Here is a tiny trained network, its code and every weight. The questions are about switching its units off for an input and a class, where a switched-off unit gives its printed mean instead of its output.

import numpy as np


def w(rows, s, z=0):
    codes = np.array(rows[::2]) - 128.0
    scale = np.full(codes.shape[1], s)
    scale[-1] = z or s
    return codes * scale


def f(y):
    return np.maximum(y, 0)


def log_softmax(a):
    a = a - a.max(-1, keepdims=True)
    return a - np.log(np.exp(a).sum(-1, keepdims=True))


def net(x, mask):
    res = np.array(x, float).reshape(1, 8) / 4 @ E
    y = f(res @ A[0][:, :-1].T + A[0][:, -1])
    res = res + np.where(mask, y, B[0][:, -1]) @ B[0][:, :-1]
    return log_softmax(res[-1] @ U[:, :-1].T + U[:, -1])


A, B = {}, {}
E = w([
[179,75,190,28,2,55,48,40],'x0',
[130,248,14,97,53,155,227,19],'x1',
[78,140,100,86,166,110,112,141],'x2',
[141,125,147,141,115,136,144,121],'x3',
[195,116,87,172,86,133,77,140],'x4',
[117,127,122,122,130,127,123,131],'x5',
[122,130,134,124,133,128,135,125],'x6',
[36,252,198,205,28,50,78,193],'x7',
],0.0089)
A[0] = w([
[125,169,95,158,166,132,135,116,124],'neuron 1',
[102,150,82,220,196,182,158,186,172],'neuron 2',
[108,180,83,149,86,71,166,104,63],'neuron 3',
[163,244,113,113,133,178,147,55,24],'neuron 4',
[126,102,178,97,97,35,64,36,186],'neuron 5',
[87,230,143,184,67,37,120,193,64],'neuron 6',
[148,76,114,86,158,172,116,59,134],'neuron 7',
[101,112,135,184,151,161,118,118,118],'neuron 8',
[101,173,107,206,187,216,135,167,141],'neuron 9',
[131,217,47,109,78,147,165,33,9],'neuron 10',
[149,52,85,131,189,183,146,68,97],'neuron 11',
[69,213,207,219,95,58,75,129,102],'neuron 12',
[127,29,247,191,223,88,54,208,2],'neuron 13',
[175,66,104,120,160,185,181,132,68],'neuron 14',
[126,150,52,121,99,138,194,114,33],'neuron 15',
[170,42,105,94,193,182,135,103,48],'neuron 16',
[119,175,115,209,186,169,165,209,169],'neuron 17',
[170,150,168,65,117,64,61,76,121],'neuron 18',
[123,97,161,63,61,74,87,85,159],'neuron 19',
[85,193,192,190,91,81,104,167,92],'neuron 20',
[128,44,213,164,186,98,63,188,20],'neuron 21',
],0.011,0.003)
B[0] = w([
[157,147,147,103,66,129,158,123,156],'neuron 1',
[238,152,175,91,16,201,169,139,205],'neuron 2',
[98,105,89,231,125,54,103,104,172],'neuron 3',
[60,160,84,188,137,69,152,176,181],'neuron 4',
[182,191,210,79,55,225,187,204,209],'neuron 5',
[144,19,96,104,190,153,16,10,208],'neuron 6',
[160,57,137,88,161,168,39,71,182],'neuron 7',
[149,115,134,120,74,96,143,151,151],'neuron 8',
[215,157,223,69,62,206,148,198,194],'neuron 9',
[59,199,91,253,126,53,234,144,207],'neuron 10',
[103,73,95,92,219,182,28,89,196],'neuron 11',
[109,28,99,59,229,188,47,34,213],'neuron 12',
[69,180,66,229,174,2,248,139,252],'neuron 13',
[130,114,89,95,210,180,89,114,184],'neuron 14',
[59,164,20,195,116,74,139,139,171],'neuron 15',
[85,31,112,104,229,139,29,53,200],'neuron 16',
[220,181,224,70,17,229,194,203,199],'neuron 17',
[108,200,189,59,74,183,148,216,189],'neuron 18',
[234,220,254,46,61,185,197,216,200],'neuron 19',
[78,94,69,68,227,138,20,66,196],'neuron 20',
[38,187,71,237,55,22,194,124,220],'neuron 21',
],0.008,0.022)
U = w([
[217,210,205,10,50,236,175,203,193],'0',
[129,73,77,54,241,193,36,19,182],'1',
[68,213,54,238,131,28,211,139,4],'2',
],0.011,0.0036)

Each question gives the input, the list of numbers given to net, and the class t.
The units are the neurons (one row each of A and B). Each row of codes is followed by its name. A weight is (code - 128) times the scale printed after its matrix; where a second scale follows, it is the last column's (A, B and U).
mask holds one flag per neuron, in row order. A switched-off neuron (its flag False) gives its mean, the last column of its row in B, instead of its output. The means were averaged over made-up inputs and are rounded, as every weight is.
A unit's drop is (log p(t) with every unit on - log p(t) with that unit switched off) / (log p(t) with every unit on - log p(t) with every unit switched off).
The circuit of an input: a set's keep is (log p(t) with only the set's units on - log p(t) with every unit switched off) / (log p(t) with every unit on - log p(t) with every unit switched off). Starting from the 12 units with the biggest drops (on a tie, the unit counted first), units are removed one at a time, each time the one whose removal leaves the highest keep (on an exact tie, the one counted first), for as long as the keep stays at least 0.8.
circuit, biggest first: the units of the circuit, biggest drop first
most important unit: the unit with the biggest drop
k most important neurons: the k neurons with the biggest drops, biggest first
drop when u is switched off: that unit's drop, to one decimal
input [-7,6,0,0,-4,-7,-2,5], class 0: circuit, biggest first : neuron 17
input [-5,7,-2,3,8,-3,2,8], class 1: 2 most important neurons : neuron 6; neuron 12
input [-7,6,-7,-5,-6,-7,-8,5], class 0: 2 most important neurons : neuron 17; neuron 9
input [-8,6,-8,8,2,1,4,7], class 0: 2 most important neurons : neuron 17; neuron 9
input [-6,6,6,-1,8,7,3,-1], class 0: 3 most important neurons : neuron 13; neuron 9; neuron 2
input [-4,-3,-8,-8,-6,6,-7,5], class 1: 4 most important neurons : neuron 12; neuron 20; neuron 6; neuron 19
input [5,7,-6,-8,6,5,4,-6], class 2: 4 most important neurons : neuron 10; neuron 12; neuron 6; neuron 4
input [3,-4,1,-3,-1,7,1,2], class 2: 3 most important neurons : neuron 13; neuron 17; neuron 21
input [-3,-4,-6,6,-5,6,-1,-3], class 2: 4 most important neurons : neuron 13; neuron 19; neuron 5; neuron 12
input [7,-6,3,0,-2,3,-3,-7], class 0: 3 most important neurons : neuron 19; neuron 5; neuron 18
input [3,6,-5,-8,1,3,8,6], class 1: 4 most important neurons : neuron 6; neuron 12; neuron 13; neuron 21
input [-5,-3,4,-2,-6,-1,5,-5], class 0: 3 most important neurons : neuron 17; neuron 2; neuron 9
input [-3,0,8,6,-8,-4,4,3], class 0: 2 most important neurons : neuron 17; neuron 16
input [-5,5,2,5,6,6,1,5], class 0: 4 most important neurons : neuron 17; neuron 13; neuron 9; neuron 2
input [2,-7,-1,0,-2,6,-3,5], class 2: most important unit : neuron 13
input [-2,-7,-7,1,1,-3,0,4], class 2: drop when neuron 13 is switched off : 2.2
input [3,-8,-8,0,-5,1,-8,-2], class 2: drop when neuron 1 is switched off : 0.0
input [4,-6,-6,2,6,-1,2,7], class 1: drop when neuron 12 is switched off : 2.0
